Here is a tiny trained network, its code and every weight. The questions are about switching its units off for an input and a class, where a switched-off unit gives its printed mean instead of its output.

import numpy as np


def w(rows, s, z=0):
    codes = np.array(rows[::2]) - 128.0
    scale = np.full(codes.shape[1], s)
    scale[-1] = z or s
    return codes * scale


def norm(h):
    return h / np.sqrt((h * h).mean(-1, keepdims=True) + 1e-5)


def f(y):
    return y / 2 * (1 + np.tanh(0.7978845608 * (y + 0.044715 * y**3)))


def log_softmax(a):
    a = a - a.max(-1, keepdims=True)
    return a - np.log(np.exp(a).sum(-1, keepdims=True))


def net(x, mask):
    res = np.array(x, float).reshape(1, 3) / 4 @ E
    u = 0
    for l in range(4):
        y = f(norm(res) @ A[l][:, :-1].T + A[l][:, -1])
        res = res + np.where(mask[u : u + 7], y, B[l][:, -1]) @ B[l][:, :-1]
        u += 7
    return log_softmax(norm(res)[-1] @ U[:, :-1].T + U[:, -1])


A, B = {}, {}
E = w([
[174,58,196,157,7,197,126],'x0',
[85,158,203,19,131,97,15],'x1',
[216,154,109,183,205,111,76],'x2',
],0.012)
A[0] = w([
[66,143,130,51,166,104,87,4],'L0N0',
[146,104,92,149,98,108,185,104],'L0N1',
[140,109,112,76,236,87,36,41],'L0N2',
[98,64,99,125,48,118,185,112],'L0N3',
[155,133,67,123,247,160,132,136],'L0N4',
[217,76,143,131,60,147,67,72],'L0N5',
[179,145,147,138,218,142,102,17],'L0N6',
],0.012,0.0031)
B[0] = w([
[102,8,67,146,59,186,197,226],'L0N0',
[134,95,62,120,185,202,141,203],'L0N1',
[134,245,101,86,189,164,97,243],'L0N2',
[113,235,166,103,166,169,106,249],'L0N3',
[94,139,147,195,118,31,159,254],'L0N4',
[165,126,226,172,116,97,158,223],'L0N5',
[196,135,66,125,125,85,42,187],'L0N6',
],0.015,0.0069)
A[1] = w([
[113,45,91,123,110,61,136,11],'L1N0',
[66,143,138,85,144,98,105,201],'L1N1',
[156,111,199,127,63,84,105,252],'L1N2',
[133,136,139,100,143,85,118,26],'L1N3',
[202,96,124,123,111,154,1,200],'L1N4',
[134,116,114,59,149,118,114,229],'L1N5',
[83,71,105,145,137,139,123,53],'L1N6',
],0.02,0.0011)
B[1] = w([
[150,26,42,110,32,239,59,186],'L1N0',
[116,180,90,114,83,113,212,200],'L1N1',
[224,141,239,241,137,204,88,253],'L1N2',
[95,176,216,173,127,117,124,145],'L1N3',
[106,123,136,30,154,247,249,200],'L1N4',
[123,89,71,154,9,130,141,166],'L1N5',
[225,155,162,56,124,97,229,173],'L1N6',
],0.012,0.0073)
A[2] = w([
[151,95,202,143,184,124,167,87],'L2N0',
[85,72,233,82,102,103,64,107],'L2N1',
[122,184,139,119,191,68,121,186],'L2N2',
[57,146,96,117,52,51,56,4],'L2N3',
[194,120,166,99,135,202,112,132],'L2N4',
[130,137,149,152,185,54,14,76],'L2N5',
[51,147,171,6,94,160,106,65],'L2N6',
],0.016,0.0032)
B[2] = w([
[63,134,174,96,99,88,135,193],'L2N0',
[214,164,179,168,178,153,113,163],'L2N1',
[142,152,155,118,154,15,138,189],'L2N2',
[140,181,171,170,233,116,173,148],'L2N3',
[150,152,157,173,198,178,98,254],'L2N4',
[78,232,134,85,160,129,147,163],'L2N5',
[105,73,77,24,7,81,149,211],'L2N6',
],0.017,0.009)
A[3] = w([
[181,42,110,152,51,51,70,195],'L3N0',
[67,50,106,130,33,166,179,246],'L3N1',
[118,84,142,99,134,143,238,144],'L3N2',
[169,93,254,138,73,77,91,127],'L3N3',
[138,79,133,50,45,84,143,187],'L3N4',
[146,118,78,160,165,163,149,18],'L3N5',
[91,158,131,94,136,168,151,8],'L3N6',
],0.015,0.0014)
B[3] = w([
[99,7,121,160,191,143,198,164],'L3N0',
[132,218,140,72,133,119,131,255],'L3N1',
[156,190,107,97,118,136,42,211],'L3N2',
[85,148,170,174,169,244,172,221],'L3N3',
[125,152,164,152,97,198,141,229],'L3N4',
[104,109,204,119,128,53,94,171],'L3N5',
[170,42,148,158,29,82,149,175],'L3N6',
],0.016,0.0088)
U = w([
[137,146,221,184,151,207,151,181],'0',
[107,3,83,195,160,81,165,134],'1',
[107,67,123,108,122,109,91,1],'2',
[66,60,112,136,90,112,62,20],'3',
[120,199,107,150,181,27,153,215],'4',
[100,79,92,129,125,136,83,29],'5',
[107,170,95,35,36,168,155,196],'6',
],0.017,0.0061)

Each question gives the input, the list of numbers given to net, and the class t.
The units are the neurons (one row each of A and B). Each row of codes is followed by its name. A weight is (code - 128) times the scale printed after its matrix; where a second scale follows, it is the last column's (A, B and U).
mask holds one flag per neuron, layer by layer. A switched-off neuron (its flag False) gives its mean, the last column of its row in B, instead of its output. The means were averaged over made-up inputs and are rounded, as every weight is.
A unit's drop is (log p(t) with every unit on - log p(t) with that unit switched off) / (log p(t) with every unit on - log p(t) with every unit switched off).
unit that matters most: the unit with the biggest drop
k most important neurons: the k neurons with the biggest drops, biggest first
k most important neurons of layer l: the k neurons of layer l with the biggest drops, biggest first
drop of u: that unit's drop, to one decimal
input [-3,-6,2], class 1: unit that matters most : L0N2
input [-2,-4,4], class 4: 2 most important neurons of layer 2 : L2N5; L2N3
input [2,-4,6], class 1: 3 most important neurons of layer 0 : L0N3; L0N4; L0N2
input [-7,-4,-4], class 6: 4 most important neurons of layer 0 : L0N2; L0N3; L0N6; L0N5
input [-7,-1,-2], class 4: 2 most important neurons : L0N2; L0N4
input [-4,-7,6], class 1: 3 most important neurons of layer 0 : L0N3; L0N2; L0N1
input [-7,-8,1], class 1: 3 most important neurons : L0N3; L0N2; L1N0
input [-6,-7,5], class 4: 2 most important neurons : L0N0; L2N5
input [-8,-4,-5], class 6: 3 most important neurons : L0N2; L1N0; L0N3
input [-4,-7,1], class 1: 2 most important neurons of layer 0 : L0N4; L0N2
input [-3,3,4], class 4: 2 most important neurons of layer 0 : L0N2; L0N4
input [0,-2,6], class 4: drop of L0N4 : 0.2
input [0,-7,6], class 1: drop of L0N3 : 0.4
input [0,5,5], class 6: unit that matters most : L1N4
